Below is a small trained network, with its code and all its weights. Each question gives an input and a class and asks what happens when units are switched off, that is, made to give their printed mean instead of their output.

import numpy as np


def w(rows, s, z=0):
    codes = np.array(rows[::2]) - 128.0
    scale = np.full(codes.shape[1], s)
    scale[-1] = z or s
    return codes * scale


def norm(h):
    return h / np.sqrt((h * h).mean(-1, keepdims=True) + 1e-5)


def f(y):
    return np.maximum(y, 0)


def log_softmax(a):
    a = a - a.max(-1, keepdims=True)
    return a - np.log(np.exp(a).sum(-1, keepdims=True))


def net(x, mask):
    res = np.array(x, float).reshape(1, 8) / 4 @ E
    u = 0
    for l in range(2):
        y = f(norm(res) @ A[l][:, :-1].T + A[l][:, -1])
        res = res + np.where(mask[u : u + 13], y, B[l][:, -1]) @ B[l][:, :-1]
        u += 13
    return log_softmax(norm(res)[-1] @ U[:, :-1].T + U[:, -1])


A, B = {}, {}
E = w([
[141,123,123,131,130,122],'x0',
[129,128,127,128,130,128],'x1',
[162,255,98,112,218,148],'x2',
[140,196,111,187,127,16],'x3',
[88,147,150,115,117,149],'x4',
[122,130,132,128,129,131],'x5',
[130,126,129,129,131,128],'x6',
[108,103,134,65,149,78],'x7',
],0.009)
A[0] = w([
[88,24,169,255,34,151,120],'0.n1',
[163,218,123,96,197,143,203],'0.n2',
[113,112,144,58,163,73,147],'0.n3',
[106,30,107,141,101,169,126],'0.n4',
[129,244,158,84,83,61,150],'0.n5',
[162,167,72,151,98,215,2],'0.n6',
[137,102,67,133,105,229,136],'0.n7',
[168,147,110,101,126,60,50],'0.n8',
[153,141,144,171,108,169,179],'0.n9',
[111,168,124,166,115,62,187],'0.n10',
[158,160,162,208,132,113,106],'0.n11',
[62,87,175,140,198,52,162],'0.n12',
[82,177,245,121,112,156,97],'0.n13',
],0.0086,0.0053)
B[0] = w([
[89,247,65,65,152,106,255],'0.n1',
[131,48,109,112,251,255,253],'0.n2',
[100,156,231,39,164,92,193],'0.n3',
[63,142,125,94,127,159,205],'0.n4',
[142,86,50,199,172,59,220],'0.n5',
[139,10,170,186,176,143,151],'0.n6',
[125,48,169,207,159,147,186],'0.n7',
[107,145,186,161,143,161,158],'0.n8',
[74,55,63,169,48,91,180],'0.n9',
[42,151,143,144,60,103,227],'0.n10',
[166,140,92,98,61,100,178],'0.n11',
[135,104,167,127,121,121,204],'0.n12',
[233,118,154,154,99,133,154],'0.n13',
],0.0071,0.0073)
A[1] = w([
[222,144,123,146,97,194,7],'1.n1',
[74,89,140,109,95,173,117],'1.n2',
[111,129,137,144,52,60,175],'1.n3',
[5,184,79,170,197,141,93],'1.n4',
[144,157,86,151,207,102,98],'1.n5',
[151,159,111,181,123,124,6],'1.n6',
[125,102,102,70,89,128,52],'1.n7',
[110,93,167,122,90,91,102],'1.n8',
[119,140,69,174,84,168,236],'1.n9',
[110,114,154,91,105,182,128],'1.n10',
[107,70,154,115,81,161,124],'1.n11',
[161,110,87,58,187,236,184],'1.n12',
[80,129,51,187,112,111,101],'1.n13',
],0.013,0.0022)
B[1] = w([
[121,53,104,167,200,152,140],'1.n1',
[201,121,106,131,106,80,185],'1.n2',
[7,167,116,151,183,173,203],'1.n3',
[224,77,166,168,87,107,246],'1.n4',
[185,98,199,92,77,112,195],'1.n5',
[159,131,119,122,49,166,150],'1.n6',
[224,88,185,202,191,161,156],'1.n7',
[162,110,139,254,119,115,169],'1.n8',
[142,170,43,102,79,174,191],'1.n9',
[171,145,132,114,193,113,172],'1.n10',
[180,149,137,150,141,107,170],'1.n11',
[41,177,115,117,81,100,236],'1.n12',
[140,147,135,20,144,171,210],'1.n13',
],0.009,0.011)
U = w([
[252,118,75,118,36,186,127],'0',
[213,58,221,133,176,61,201],'1',
[105,56,65,201,188,226,219],'2',
[54,131,175,10,196,159,7],'3',
[56,234,46,133,52,133,186],'4',
[4,120,174,201,115,38,31],'5',
],0.015,0.0014)

Each question gives the input, the list of numbers given to net, and the class t.
The units are the neurons (one row each of A and B). Each row of codes is followed by its name. A weight is (code - 128) times the scale printed after its matrix; where a second scale follows, it is the last column's (A, B and U).
mask holds one flag per neuron, layer by layer. A switched-off neuron (its flag False) gives its mean, the last column of its row in B, instead of its output. The means were averaged over made-up inputs and are rounded, as every weight is.
A unit's drop is (log p(t) with every unit on - log p(t) with that unit switched off) / (log p(t) with every unit on - log p(t) with every unit switched off).
The circuit of an input: a set's keep is (log p(t) with only the set's units on - log p(t) with every unit switched off) / (log p(t) with every unit on - log p(t) with every unit switched off). Starting from the 12 units with the biggest drops (on a tie, the unit counted first), units are removed one at a time, each time the one whose removal leaves the highest keep (on an exact tie, the one counted first), for as long as the keep stays at least 0.8.
circuit, biggest first: the units of the circuit, biggest drop first
unit that matters most: the unit with the biggest drop
top k neurons: the k neurons with the biggest drops, biggest first
k most important neurons of layer l: the k neurons of layer l with the biggest drops, biggest first
drop when u is switched off: that unit's drop, to one decimal
input [0,-4,8,0,0,-2,-3,-1], class 2: top 4 neurons	(0.n2 0.n1 1.n2 1.n13)
input [1,-8,1,3,5,-6,-2,7], class 1: circuit, biggest first	(1.n12)
input [7,7,4,0,-1,-1,-5,-6], class 2: top 2 neurons	(0.n2 0.n1)
input [8,-1,-5,-2,7,3,-1,-1], class 0: 2 most important neurons of layer 0	(0.n1 0.n3)
input [2,1,-4,0,8,5,3,0], class 0: circuit, biggest first	(0.n1 1.n4)
input [-2,-2,-1,-7,-1,-7,1,8], class 1: circuit, biggest first	(0.n2 1.n7)
input [-4,-2,-7,-7,4,4,0,1], class 1: 2 most important neurons of layer 1	(1.n7 1.n10)
input [6,8,7,2,0,-8,-6,3], class 1: top 3 neurons	(1.n5 1.n4 0.n5)
input [6,1,0,1,-5,-3,8,-7], class 4: top 3 neurons	(0.n9 0.n11 0.n2)
input [4,6,-3,-8,5,2,5,5], class 1: 2 most important neurons of layer 1	(1.n2 1.n3)
input [6,-3,6,-2,-4,3,4,0], class 2: top 2 neurons	(0.n2 1.n13)
input [0,-4,1,-3,-8,-4,-5,-1], class 2: top 2 neurons	(0.n1 0.n7)
input [5,2,-8,1,2,4,6,0], class 4: top 2 neurons	(0.n2 0.n1)
input [-4,-4,-7,7,0,-2,2,0], class 4: circuit, biggest first	(0.n1)
input [-1,-8,-8,1,5,8,6,-6], class 4: 2 most important neurons of layer 1	(1.n3 1.n5)
input [7,-5,-7,4,5,2,0,-1], class 4: top 2 neurons	(0.n1 0.n3)
input [0,-1,-2,2,-7,0,4,1], class 5: top 2 neurons	(0.n2 1.n9)
input [6,6,-3,1,-2,2,6,4], class 5: top 2 neurons	(0.n2 1.n4)
input [8,7,2,8,8,-4,6,0], class 0: 2 most important neurons of layer 1	(1.n6 1.n13)
input [3,5,-3,-8,7,-2,-2,-3], class 0: unit that matters most	1.n2
input [7,-3,-1,5,-7,2,7,-7], class 4: top 2 neurons	(1.n3 0.n2)
input [6,6,0,2,-8,1,8,1], class 5: 2 most important neurons of layer 1	(1.n4 1.n3)
input [0,-2,4,3,-5,-4,3,2], class 1: drop when 0.n2 is switched off	0.1
input [8,8,-5,-8,2,6,6,-2], class 0: drop when 0.n3 is switched off	0.2
input [-3,0,5,6,4,0,5,0], class 0: drop when 0.n3 is switched off	0.2
input [-3,4,-2,-3,6,-1,7,6], class 1: drop when 0.n2 is switched off	0.1
input [-1,-2,-4,8,3,7,-2,-1], class 4: most important neuron of layer 0	(0.n3)
